Below is a small trained network, with its code and all its weights. Each question gives an input and a target symbol and asks what happens when units are switched off, that is, made to give their printed mean instead of their output.

import numpy as np


def w(rows, s, z=0):
    codes = np.array(rows[::2]) - 128.0
    scale = np.full(codes.shape[1], s)
    scale[-1] = z or s
    return codes * scale


def norm(h):
    return h / np.sqrt((h * h).mean(-1, keepdims=True) + 1e-5)


def f(y):
    return y / 2 * (1 + np.tanh(0.7978845608 * (y + 0.044715 * y**3)))


def softmax(a):
    e = np.exp(a - a.max(-1, keepdims=True))
    return e / e.sum(-1, keepdims=True)


def log_softmax(a):
    a = a - a.max(-1, keepdims=True)
    return a - np.log(np.exp(a).sum(-1, keepdims=True))


def net(x, mask):
    ids = ['ΘΛΠΦΨΩαβγεζμξστ'.index(c) for c in x.split()]
    T = len(ids)
    res = E[ids] + P[:T]
    u = 0
    for l in range(2):
        r = norm(res)
        for j in range(3):
            rows = slice(2 * j, 2 * j + 2)
            q, k, v = (r @ M[l][rows].T for M in (Q, K, V))
            z = softmax(np.where(np.tri(T) > 0, q @ k.T / 2**0.5, -1e9)) @ v
            o = O[l][rows]
            res = res + np.where(mask[u + j], z, o[:, -1]) @ o[:, :-1]
        u += 3
        y = f(norm(res) @ A[l][:, :-1].T + A[l][:, -1])
        res = res + np.where(mask[u : u + 8], y, B[l][:, -1]) @ B[l][:, :-1]
        u += 8
    return log_softmax(norm(res)[-1] @ U[:, :-1].T + U[:, -1])


Q, K, V, O, A, B = {}, {}, {}, {}, {}, {}
E = w([
[105,120,60,101,104,144],'Θ',
[120,82,67,94,214,14],'Λ',
[84,114,138,161,48,33],'Π',
[117,193,104,141,152,84],'Φ',
[190,85,80,83,82,49],'Ψ',
[250,72,209,125,193,80],'Ω',
[156,90,167,60,40,189],'α',
[122,194,130,163,58,116],'β',
[99,131,115,183,151,156],'γ',
[166,135,157,120,206,93],'ε',
[135,3,118,134,136,102],'ζ',
[177,126,173,114,73,116],'μ',
[161,179,182,101,179,216],'ξ',
[222,147,69,121,203,165],'σ',
[184,219,147,99,132,100],'τ',
],0.018)
P = w([
[197,154,80,156,194,127],'0',
[225,144,76,183,179,107],'1',
[159,166,128,79,216,106],'2',
[182,159,95,120,202,117],'3',
[171,179,155,78,206,104],'4',
[193,158,109,125,176,134],'5',
[174,186,111,112,195,116],'6',
[184,197,100,98,165,118],'7',
[219,197,3,195,133,132],'8',
],0.0026)
Q[0] = w([
[165,105,100,89,93,114],'L0H1',
[182,179,200,143,173,131],'L0H1',
[77,53,94,154,124,131],'L0H2',
[181,72,118,191,170,61],'L0H2',
[196,1,27,191,234,142],'L0H3',
[142,130,210,23,103,172],'L0H3',
],0.0076)
K[0] = w([
[88,125,125,100,104,132],'L0H1',
[136,227,137,94,132,142],'L0H1',
[94,54,66,153,103,130],'L0H2',
[127,126,131,182,165,103],'L0H2',
[92,2,108,179,180,171],'L0H3',
[152,150,165,24,128,144],'L0H3',
],0.0075)
V[0] = w([
[101,130,130,135,123,128],'L0H1',
[106,119,114,118,157,147],'L0H1',
[179,130,145,151,128,123],'L0H2',
[147,111,131,157,112,122],'L0H2',
[166,131,128,8,99,100],'L0H3',
[130,141,112,143,133,125],'L0H3',
],0.011)
O[0] = w([
[174,65,161,67,75,69,51],'L0H1',
[114,97,148,39,150,127,80],'L0H1',
[161,4,218,117,119,61,250],'L0H2',
[34,116,166,53,173,187,129],'L0H2',
[194,105,57,222,146,106,199],'L0H3',
[113,134,212,34,226,35,171],'L0H3',
],0.0044,0.0025)
A[0] = w([
[185,225,158,112,156,109,104],'L0N1',
[209,152,151,125,142,189,143],'L0N2',
[128,91,100,62,122,127,255],'L0N3',
[179,70,100,255,153,112,140],'L0N4',
[84,79,101,138,137,67,130],'L0N5',
[129,31,123,22,112,153,102],'L0N6',
[174,100,202,175,115,187,209],'L0N7',
[78,122,87,139,98,226,128],'L0N8',
],0.0084,0.0038)
B[0] = w([
[171,128,151,188,130,74,253],'L0N1',
[164,108,156,152,56,107,236],'L0N2',
[216,206,137,198,90,159,221],'L0N3',
[96,140,198,57,136,141,238],'L0N4',
[100,193,107,175,188,103,162],'L0N5',
[127,132,111,255,110,119,167],'L0N6',
[160,187,134,133,48,138,222],'L0N7',
[178,155,141,139,124,80,147],'L0N8',
],0.0083,0.0044)
Q[1] = w([
[146,132,126,176,146,145],'L1H1',
[97,95,116,64,140,158],'L1H1',
[162,118,132,95,122,151],'L1H2',
[149,147,176,254,137,136],'L1H2',
[93,22,96,24,109,185],'L1H3',
[144,209,174,182,136,108],'L1H3',
],0.013)
K[1] = w([
[130,158,128,127,156,169],'L1H1',
[199,66,78,217,92,90],'L1H1',
[168,78,134,75,131,164],'L1H2',
[148,116,154,232,144,138],'L1H2',
[200,201,90,28,44,93],'L1H3',
[123,125,170,244,154,188],'L1H3',
],0.011)
V[1] = w([
[91,223,153,136,175,171],'L1H1',
[178,77,81,147,102,86],'L1H1',
[71,197,158,30,135,169],'L1H2',
[207,119,119,43,83,61],'L1H2',
[80,209,151,34,138,183],'L1H3',
[103,69,133,254,154,191],'L1H3',
],0.0074)
O[1] = w([
[29,113,138,76,125,254,184],'L1H1',
[192,138,120,128,13,125,118],'L1H1',
[221,193,154,117,62,95,2],'L1H2',
[61,169,84,34,93,196,195],'L1H2',
[61,80,99,37,104,141,62],'L1H3',
[134,151,216,235,116,193,166],'L1H3',
],0.0061,0.0059)
A[1] = w([
[138,22,190,145,139,210,175],'L1N1',
[4,45,157,28,137,231,254],'L1N2',
[141,138,108,150,175,116,190],'L1N3',
[120,108,162,182,157,150,124],'L1N4',
[162,75,145,138,103,69,222],'L1N5',
[183,66,99,93,89,117,120],'L1N6',
[109,163,122,154,49,156,126],'L1N7',
[51,158,121,156,168,109,146],'L1N8',
],0.013,0.0054)
B[1] = w([
[65,113,135,206,133,139,183],'L1N1',
[14,69,141,100,176,244,255],'L1N2',
[136,113,152,123,119,191,188],'L1N3',
[146,200,168,110,128,161,156],'L1N4',
[64,102,90,98,134,129,195],'L1N5',
[119,80,141,136,125,159,154],'L1N6',
[64,161,136,83,208,119,179],'L1N7',
[127,99,164,175,103,157,183],'L1N8',
],0.011,0.0088)
U = w([
[227,77,119,99,145,207,89],'Θ',
[131,123,170,233,154,136,147],'Λ',
[121,135,105,164,24,179,78],'Π',
[63,81,109,182,86,54,156],'Φ',
[132,184,36,121,146,171,132],'Ψ',
[71,204,137,100,181,75,99],'Ω',
[124,123,183,54,65,104,218],'α',
[160,3,201,132,124,92,71],'β',
[65,72,144,103,173,215,128],'γ',
[131,73,83,161,240,81,76],'ε',
[167,218,205,105,136,182,33],'ζ',
[159,118,187,62,232,108,75],'μ',
[134,35,51,146,93,109,244],'ξ',
[124,104,129,152,126,118,119],'σ',
[187,137,116,130,119,38,253],'τ',
],0.011,0.0031)

Each question gives the input, a string of symbols that net reads in full, and the target symbol t.
The units are the heads (2 rows each of Q, K, V and O) and the neurons (one row each of A and B). Each row of codes is followed by its name. A weight is (code - 128) times the scale printed after its matrix; where a second scale follows, it is the last column's (O, A, B and U).
mask holds one flag per unit, layer by layer, with each layer's heads first. A switched-off unit (its flag False) gives its mean, the last column of its rows in O or B, instead of its output. The means were averaged over made-up inputs and are rounded, as every weight is.
A unit's drop is (log p(t) with every unit on - log p(t) with that unit switched off) / (log p(t) with every unit on - log p(t) with every unit switched off).
The circuit of an input: a set's keep is (log p(t) with only the set's units on - log p(t) with every unit switched off) / (log p(t) with every unit on - log p(t) with every unit switched off). Starting from the 12 units with the biggest drops (on a tie, the unit counted first), units are removed one at a time, each time the one whose removal leaves the highest keep (on an exact tie, the one counted first), for as long as the keep stays at least 0.8.
circuit, biggest first: the units of the circuit, biggest drop first
top k neurons: the k neurons with the biggest drops, biggest first
top k neurons in layer l: the k neurons of layer l with the biggest drops, biggest first
input μ σ Ω ξ, target ζ: top 2 neurons	L0N7; L1N2
input Θ α ζ ξ σ Θ γ μ, target Λ: circuit, biggest first	L1H3; L1N2
input ζ Θ σ Θ ξ τ Θ τ Ω, target Λ: circuit, biggest first	L1N1; L1N2
input σ Ψ σ Λ μ Λ, target ε: top neuron in layer 0	L0N5
input Φ Λ Ψ ζ σ β, target Λ: circuit, biggest first	L1H3; L1N2
input τ Ω β Λ μ τ Ω σ Ω, target β: top 3 neurons	L1N2; L1N5; L0N4
input Φ σ Θ α, target Π: circuit, biggest first	L1N2; L0N7; L0N6
input ξ Θ Ω μ, target α: top 4 neurons	L1N2; L0N7; L1N7; L0N4
input Λ Ψ α ε Π Φ Ω Ψ ε, target μ: top 3 neurons in layer 0	L0N4; L0N6; L0N3
input ζ γ Ω γ α, target Λ: circuit, biggest first	L0N6; L1H3; L1N2
input Θ τ σ ξ α ζ γ Ω, target Λ: circuit, biggest first	L1H3; L1N1
input α Λ ζ σ Φ γ, target Λ: top 2 neurons in layer 0	L0N8; L0N6
input σ Λ τ μ α, target Π: top 2 neurons in layer 0	L0N7; L0N6
input Ψ ζ Θ, target Λ: top 2 neurons	L0N6; L0N3
input Θ σ σ τ ζ μ, target Λ: circuit, biggest first	L1H3
input ζ σ ξ ξ Θ σ ε, target Λ: circuit, biggest first	L1H3; L1N2
input μ μ Θ γ σ ζ, target Λ: top 2 neurons	L0N6; L0N5
input γ Λ σ ζ τ α Ψ, target Λ: top 2 neurons	L0N6; L1N2
input σ ζ σ Ψ Π β γ τ, target Λ: top 2 neurons	L0N1; L0N6
input σ σ ξ, target ζ: top 2 neurons	L1N2; L0N7
input Θ ξ α Ω Θ σ σ β Ψ, target ξ: top 2 neurons	L1N2; L1N6
input Ψ Λ ζ σ, target Λ: top neuron	L1N1
input τ Π Π μ, target α: top 2 neurons	L1N2; L0N7
input γ Ψ σ ζ σ β Π, target Λ: top 2 neurons in layer 0	L0N5; L0N6
input Ω ξ Ω, target β: top 4 neurons	L1N2; L0N4; L1N5; L0N7
input β ζ ε σ Π, target Λ: top 2 neurons in layer 1	L1N2; L1N8
input ξ ξ Θ Φ ζ Φ Θ, target ζ: top neuron	L1N4
input Λ β Ω σ μ ξ ζ σ γ, target Λ: top 3 neurons in layer 0	L0N8; L0N4; L0N5
